Below is a small trained network, with its code and all its weights. Each question gives an input and a target symbol and asks what happens when units are switched off, that is, made to give their printed mean instead of their output.

import numpy as np


def w(rows, s, z=0):
    codes = np.array(rows[::2]) - 128.0
    scale = np.full(codes.shape[1], s)
    scale[-1] = z or s
    return codes * scale


def norm(h):
    return h / np.sqrt((h * h).mean(-1, keepdims=True) + 1e-5)


def f(y):
    return y / 2 * (1 + np.tanh(0.7978845608 * (y + 0.044715 * y**3)))


def softmax(a):
    e = np.exp(a - a.max(-1, keepdims=True))
    return e / e.sum(-1, keepdims=True)


def log_softmax(a):
    a = a - a.max(-1, keepdims=True)
    return a - np.log(np.exp(a).sum(-1, keepdims=True))


def net(x, mask):
    ids = ['ΔΘΛΣαβεζημξτψω'.index(c) for c in x.split()]
    T = len(ids)
    res = E[ids] + P[:T]
    r = norm(res)
    for j in range(2):
        rows = slice(2 * j, 2 * j + 2)
        q, k, v = (r @ M[0][rows].T for M in (Q, K, V))
        z = softmax(np.where(np.tri(T) > 0, q @ k.T / 2**0.5, -1e9)) @ v
        o = O[0][rows]
        res = res + np.where(mask[j], z, o[:, -1]) @ o[:, :-1]
    y = f(norm(res) @ A[0][:, :-1].T + A[0][:, -1])
    res = res + np.where(mask[2:18], y, B[0][:, -1]) @ B[0][:, :-1]
    return log_softmax(norm(res)[-1] @ U[:, :-1].T + U[:, -1])


Q, K, V, O, A, B = {}, {}, {}, {}, {}, {}
E = w([
[133,128,126,100,106,113,98,137,156],'Δ',
[92,130,149,117,150,116,112,124,141],'Θ',
[143,136,136,113,158,113,99,85,175],'Λ',
[113,121,148,118,151,135,96,108,148],'Σ',
[123,120,143,126,182,127,132,125,145],'α',
[155,131,122,139,139,132,113,130,176],'β',
[130,107,172,123,146,146,116,119,121],'ε',
[123,139,146,108,146,120,146,149,163],'ζ',
[96,150,116,126,118,105,113,119,152],'η',
[110,150,141,111,157,129,129,106,143],'μ',
[141,173,135,108,164,128,99,168,131],'ξ',
[135,158,154,123,157,148,127,115,146],'τ',
[136,115,133,130,148,141,134,138,159],'ψ',
[145,61,101,105,122,66,144,131,4],'ω',
],0.025)
P = w([
[189,125,119,165,33,104,136,167,32],'0',
[30,125,105,98,147,95,116,106,171],'1',
[51,111,77,125,148,75,113,117,209],'2',
[60,169,113,59,164,82,95,129,120],'3',
[47,107,124,99,157,87,113,87,156],'4',
[59,149,117,63,160,75,90,100,146],'5',
[60,150,129,60,179,89,100,113,123],'6',
[55,138,117,82,172,77,100,89,163],'7',
[88,192,101,57,171,66,84,133,141],'8',
[88,172,119,39,178,94,59,82,126],'9',
[57,167,116,59,192,72,79,112,137],'10',
[100,187,116,57,205,81,61,120,140],'11',
[71,212,106,28,187,74,3,103,143],'12',
],0.0054)
Q[0] = w([
[81,189,205,61,214,65,57,152,225],'H0',
[192,168,64,168,133,185,174,129,90],'H0',
[82,167,146,64,195,1,62,100,201],'H1',
[74,124,74,149,83,164,106,116,132],'H1',
],0.0084)
K[0] = w([
[213,128,153,253,68,23,148,143,11],'H0',
[126,163,195,128,123,114,94,185,213],'H0',
[198,115,145,214,56,58,142,138,26],'H1',
[81,101,97,64,171,147,156,101,159],'H1',
],0.0062)
V[0] = w([
[39,169,157,156,48,58,12,81,129],'H0',
[108,36,221,174,182,111,2,246,83],'H0',
[228,58,39,160,149,192,22,18,123],'H1',
[58,200,157,111,240,51,135,44,132],'H1',
],0.007)
O[0] = w([
[129,83,64,210,97,248,77,145,28,87],'H0',
[181,163,97,231,116,97,195,41,111,254],'H0',
[159,137,189,185,170,67,1,93,113,100],'H1',
[112,201,179,185,51,123,152,179,150,244],'H1',
],0.0089,0.0084)
A[0] = w([
[121,125,60,71,134,148,165,67,172,250],'N0',
[104,147,161,140,191,65,155,113,144,192],'N1',
[94,87,130,78,91,222,95,212,110,104],'N2',
[105,152,96,163,66,157,120,138,143,149],'N3',
[110,89,170,116,143,150,6,148,137,64],'N4',
[108,153,131,127,100,177,146,180,162,202],'N5',
[136,131,195,125,112,86,151,88,126,74],'N6',
[120,39,38,46,149,179,156,130,48,191],'N7',
[138,99,165,117,127,102,98,60,146,109],'N8',
[189,96,168,164,153,119,98,148,124,163],'N9',
[133,124,208,36,171,82,127,116,186,146],'N10',
[113,143,196,135,139,84,176,106,117,110],'N11',
[97,132,160,79,81,106,167,195,95,151],'N12',
[167,160,110,168,175,89,147,91,154,199],'N13',
[120,127,158,146,105,172,150,102,81,185],'N14',
[175,143,96,127,138,46,75,106,76,176],'N15',
],0.011,0.0024)
B[0] = w([
[195,127,172,89,135,144,139,221,47,182],'N0',
[90,131,89,126,118,166,109,120,129,250],'N1',
[91,170,151,84,152,129,124,8,214,168],'N2',
[118,129,143,102,137,172,155,109,125,153],'N3',
[99,158,105,143,78,111,176,233,86,153],'N4',
[101,90,153,106,146,164,161,115,150,169],'N5',
[168,151,68,147,99,57,130,142,133,187],'N6',
[168,112,115,150,19,2,90,139,100,142],'N7',
[120,141,77,124,145,139,220,151,104,165],'N8',
[79,163,125,127,138,99,81,176,162,142],'N9',
[222,95,108,218,89,213,87,143,171,229],'N10',
[136,147,67,121,107,88,95,129,143,210],'N11',
[136,46,205,160,111,53,95,100,118,163],'N12',
[53,169,145,85,140,142,70,142,109,249],'N13',
[219,151,125,71,186,141,148,133,200,141],'N14',
[89,40,190,95,138,116,220,101,145,172],'N15',
],0.0084,0.012)
U = w([
[102,74,99,112,195,131,66,148,159,192],'Δ',
[110,68,96,109,84,53,83,79,57,252],'Θ',
[124,132,135,114,132,140,118,133,151,75],'Λ',
[58,155,254,79,126,174,145,89,207,147],'Σ',
[164,91,104,31,65,115,191,219,179,121],'α',
[127,149,117,198,79,235,208,108,91,122],'β',
[101,228,97,17,160,161,168,153,73,72],'ε',
[93,87,63,74,21,157,52,51,137,99],'ζ',
[213,102,93,41,196,128,91,71,202,138],'η',
[135,152,196,228,151,153,59,16,85,127],'μ',
[63,165,214,165,102,106,80,237,102,104],'ξ',
[148,202,96,163,97,27,145,102,240,135],'τ',
[205,94,145,176,84,201,47,174,235,86],'ψ',
[50,136,107,83,191,60,198,20,73,89],'ω',
],0.0072,0.0042)

Each question gives the input, a string of symbols that net reads in full, and the target symbol t.
The units are the heads (2 rows each of Q, K, V and O) and the neurons (one row each of A and B). Each row of codes is followed by its name. A weight is (code - 128) times the scale printed after its matrix; where a second scale follows, it is the last column's (O, A, B and U).
mask holds one flag per unit, heads first, then neurons. A switched-off unit (its flag False) gives its mean, the last column of its rows in O or B, instead of its output. The means were averaged over made-up inputs and are rounded, as every weight is.
A unit's drop is (log p(t) with every unit on - log p(t) with that unit switched off) / (log p(t) with every unit on - log p(t) with every unit switched off).
The circuit of an input: a set's keep is (log p(t) with only the set's units on - log p(t) with every unit switched off) / (log p(t) with every unit on - log p(t) with every unit switched off). Starting from the 12 units with the biggest drops (on a tie, the unit counted first), units are removed one at a time, each time the one whose removal leaves the highest keep (on an exact tie, the one counted first), for as long as the keep stays at least 0.8.
circuit, biggest first: the units of the circuit, biggest drop first
unit that matters most: the unit with the biggest drop
k most important neurons: the k neurons with the biggest drops, biggest first
which heads matter: for each layer, one digit per head in row order, 1 if its drop is at least 0.15 and else 0, layers parted by /
input ξ α μ μ Θ Δ α μ, target ε: unit that matters most	H1
input ξ α Σ α, target ε: 2 most important neurons	(N0 N10)
input ζ Λ Θ μ Θ α τ, target α: which heads matter	01
input Λ α α α μ Λ τ, target ξ: circuit, biggest first	(H1 H0 N4)
input Λ Λ Λ Θ, target ξ: which heads matter	11
input μ ζ μ Θ Θ μ Δ Δ, target Σ: which heads matter	10
input ζ α μ μ ψ α α μ α μ α μ Δ, target α: which heads matter	01
input Θ α Σ α Θ α ε ζ α α μ τ ζ, target β: which heads matter	10
input ζ α Θ ζ α, target α: which heads matter	01
input ψ α μ Σ, target η: which heads matter	11
input α μ α ω α ψ μ Θ α α Δ μ μ, target ε: 4 most important neurons	(N0 N8 N12 N13)
input Σ μ Λ η α μ, target μ: circuit, biggest first	(H0 H1)
input τ μ Λ η ψ, target ψ: which heads matter	10
input Λ ξ μ α μ α ζ, target ξ: unit that matters most	H1
input Θ α Λ μ ζ α η μ Λ μ Σ ω ζ, target ψ: circuit, biggest first	(N10 H1)
input ζ τ μ μ ζ μ Σ ζ Λ α μ Θ, target α: circuit, biggest first	(H1 N0)
input Δ Λ α η ψ α μ τ Λ, target Θ: circuit, biggest first	(H1 H0 N7)
input β α β α ξ α Θ α α α, target Δ: circuit, biggest first	(H1 H0 N4)
input Σ α α μ α η α ψ ζ α μ ε, target μ: which heads matter	11
input ψ η α Θ α Λ, target η: circuit, biggest first	(H1)
input η α α, target ζ: circuit, biggest first	(H0 N7 N2)
input ξ μ ζ Λ Λ μ Θ, target ε: circuit, biggest first	(H1 N0)
input ε ε Λ τ Θ, target ω: which heads matter	11
input ε α α Λ Σ α, target ω: which heads matter	11
input ε α ω α α, target Δ: circuit, biggest first	(H1 N2)
input τ α ε α α μ α ε μ, target ψ: circuit, biggest first	(H0 N10)
input τ ζ α β α Δ α α Θ Θ, target ψ: circuit, biggest first	(H0 N10)
